In the rows, zero is written as 128.
Both labels of each row:
| 137 | 129 | 120 | 108 | 120 | 130 | 127 | 119 |  57 | 121 | 140 | 118 | 119 | 130 |  99 | 103 | 128 | 123 | 147 | 137 | 124 | 136 | 147 | 113 | 124 | 119 | 133 |  Q/M
| 132 | 111 | 135 | 133 | 157 | 132 | 128 | 126 |  97 | 128 | 121 | 134 | 126 | 121 | 136 | 119 | 124 | 121 | 109 | 129 | 132 | 145 | 131 | 120 | 141 | 144 | 140 |  Q/M
| 125 | 118 | 111 | 133 | 151 | 126 | 133 | 116 |  90 | 141 | 146 | 137 | 132 | 125 |  93 |  97 | 139 | 137 | 128 | 105 | 129 | 125 | 144 | 141 | 139 |  92 | 147 |  Q/X
| 111 | 137 | 135 | 112 | 133 | 121 | 126 | 110 |  93 | 111 |  75 | 127 | 138 | 134 | 132 | 116 | 125 | 104 | 119 | 160 | 116 | 162 | 133 | 126 | 120 | 130 | 135 |  A/M
| 127 | 139 | 113 | 132 | 177 | 139 | 108 | 144 |  47 | 146 | 112 |  99 | 141 | 128 |  39 |  35 | 115 | 119 | 121 | 163 | 100 | 140 | 146 | 134 | 126 |  44 | 148 |  D/X
| 115 | 127 | 113 | 130 | 124 | 127 | 117 | 132 |  90 | 147 | 131 | 112 | 144 | 127 |  76 |  89 | 141 | 128 | 130 | 145 |  91 | 135 | 136 | 107 | 121 | 116 | 131 |  D/M
| 127 | 119 | 150 | 118 | 184 | 137 | 106 | 139 |  89 | 139 | 127 | 112 | 141 | 119 |  99 |  86 | 137 | 113 | 111 | 153 | 116 |  97 | 153 | 116 | 129 |  80 | 121 |  Q/M
| 138 | 134 | 135 | 122 | 153 | 119 | 130 | 128 | 109 | 151 | 143 | 102 | 124 | 132 |  92 |  61 | 131 | 116 | 119 | 137 | 110 | 124 | 155 | 129 | 111 |  71 | 114 |  Q/M
| 105 | 122 | 102 | 130 | 121 | 107 | 125 | 127 |  42 | 138 |  85 | 108 | 109 | 126 | 127 | 117 | 124 | 122 | 110 | 170 | 124 | 187 | 129 | 130 | 151 | 167 | 151 |  A/M
| 131 | 115 | 146 | 105 | 114 | 120 | 137 | 107 | 122 | 120 |  93 | 120 | 129 | 126 | 155 | 120 | 127 | 115 | 118 | 172 | 123 | 163 | 143 | 114 | 140 | 210 | 104 |  Q/M
| 146 | 121 | 135 | 140 | 187 | 138 | 119 | 140 |  88 | 158 | 139 | 111 | 141 | 141 |  81 |  25 | 127 | 111 | 117 | 169 | 105 | 137 | 169 | 159 | 107 |  47 | 136 |  Q/M
| 138 | 137 | 131 | 126 | 157 | 137 | 122 | 134 | 102 | 135 | 138 | 120 | 138 | 121 |  97 |  74 | 125 | 125 | 121 | 129 | 119 | 117 | 142 | 115 | 118 |  88 | 131 |  Q/M
| 134 | 129 | 126 | 127 | 149 | 131 | 109 | 135 | 113 | 149 | 143 | 132 | 127 | 118 | 107 |  93 | 134 | 120 | 121 | 114 | 127 | 123 | 157 | 112 | 122 | 103 | 137 |  Q/M
| 134 | 136 | 129 | 120 | 136 | 124 | 123 | 111 |  94 | 120 | 112 | 117 | 132 | 108 | 113 |  85 | 125 | 103 | 121 | 187 | 114 | 142 | 156 |  88 |  95 | 131 | 126 |  D/M
| 120 | 125 | 117 | 121 | 139 | 120 | 120 | 121 |  69 | 142 |  95 | 116 | 124 | 117 | 128 | 112 | 106 | 119 | 114 | 152 | 118 | 167 | 142 | 116 | 143 | 141 | 134 |  A/M
| 124 | 137 | 102 | 115 | 118 | 127 | 130 | 129 |  95 | 123 |  83 | 116 | 129 | 129 | 119 | 117 | 150 | 127 | 130 | 162 | 123 | 145 | 124 | 130 | 130 | 169 | 127 |  A/X
| 136 | 123 | 126 | 130 | 138 | 130 | 125 | 107 | 104 | 137 | 133 | 127 | 109 | 137 | 119 |  99 | 130 | 125 | 129 | 121 | 132 | 136 | 139 | 114 | 140 | 104 | 157 |  Q/M
| 132 | 121 | 121 | 118 | 122 | 139 | 121 | 124 | 134 | 130 | 146 | 156 | 112 | 128 | 141 | 126 | 138 | 137 | 125 | 112 | 141 | 137 | 122 | 154 | 143 | 129 | 131 |  Q/X
| 125 | 130 | 129 | 137 | 158 | 125 | 123 | 136 |  78 | 169 | 137 | 109 | 140 | 133 | 103 |  84 | 145 | 136 | 118 | 144 | 110 | 157 | 175 | 124 | 129 | 113 | 133 |  D/M
| 140 | 116 |  95 | 133 | 139 | 131 | 136 | 148 | 111 | 151 | 170 |  94 | 125 | 113 | 108 |  98 | 135 | 147 | 137 | 111 | 133 | 142 | 128 | 135 | 126 | 109 | 125 |  Q/X
| 132 | 160 | 126 | 127 | 117 | 129 | 155 | 133 | 101 | 133 | 152 | 109 | 116 | 125 |  72 | 116 | 131 | 127 | 135 | 103 | 122 | 103 | 128 | 134 | 143 |  70 | 146 |  Q/M
| 119 | 132 | 121 | 143 | 178 | 121 | 128 | 141 |  63 | 158 | 115 |  98 | 148 | 129 | 120 | 113 | 119 | 126 | 124 | 152 | 122 | 168 | 138 | 117 | 141 | 112 | 138 |  A/M
| 135 | 136 | 122 | 133 | 135 | 130 | 119 | 128 | 106 | 127 | 144 | 103 | 134 | 117 |  91 |  86 | 130 | 101 | 123 | 132 | 127 | 134 | 136 | 114 | 125 | 108 | 149 |  D/M
| 131 | 143 | 105 | 136 | 157 | 133 | 118 | 144 |  89 | 160 | 155 | 114 | 135 | 129 |  76 |  73 | 138 | 130 | 123 | 131 | 122 | 136 | 143 | 113 | 115 |  70 | 152 |  Q/M
| 136 | 133 | 137 | 123 | 140 | 130 | 111 | 125 | 121 | 127 | 135 | 114 | 127 | 123 | 103 |  99 | 124 | 123 | 124 |  98 | 123 | 120 | 144 | 128 | 127 |  79 | 136 |  Q/M
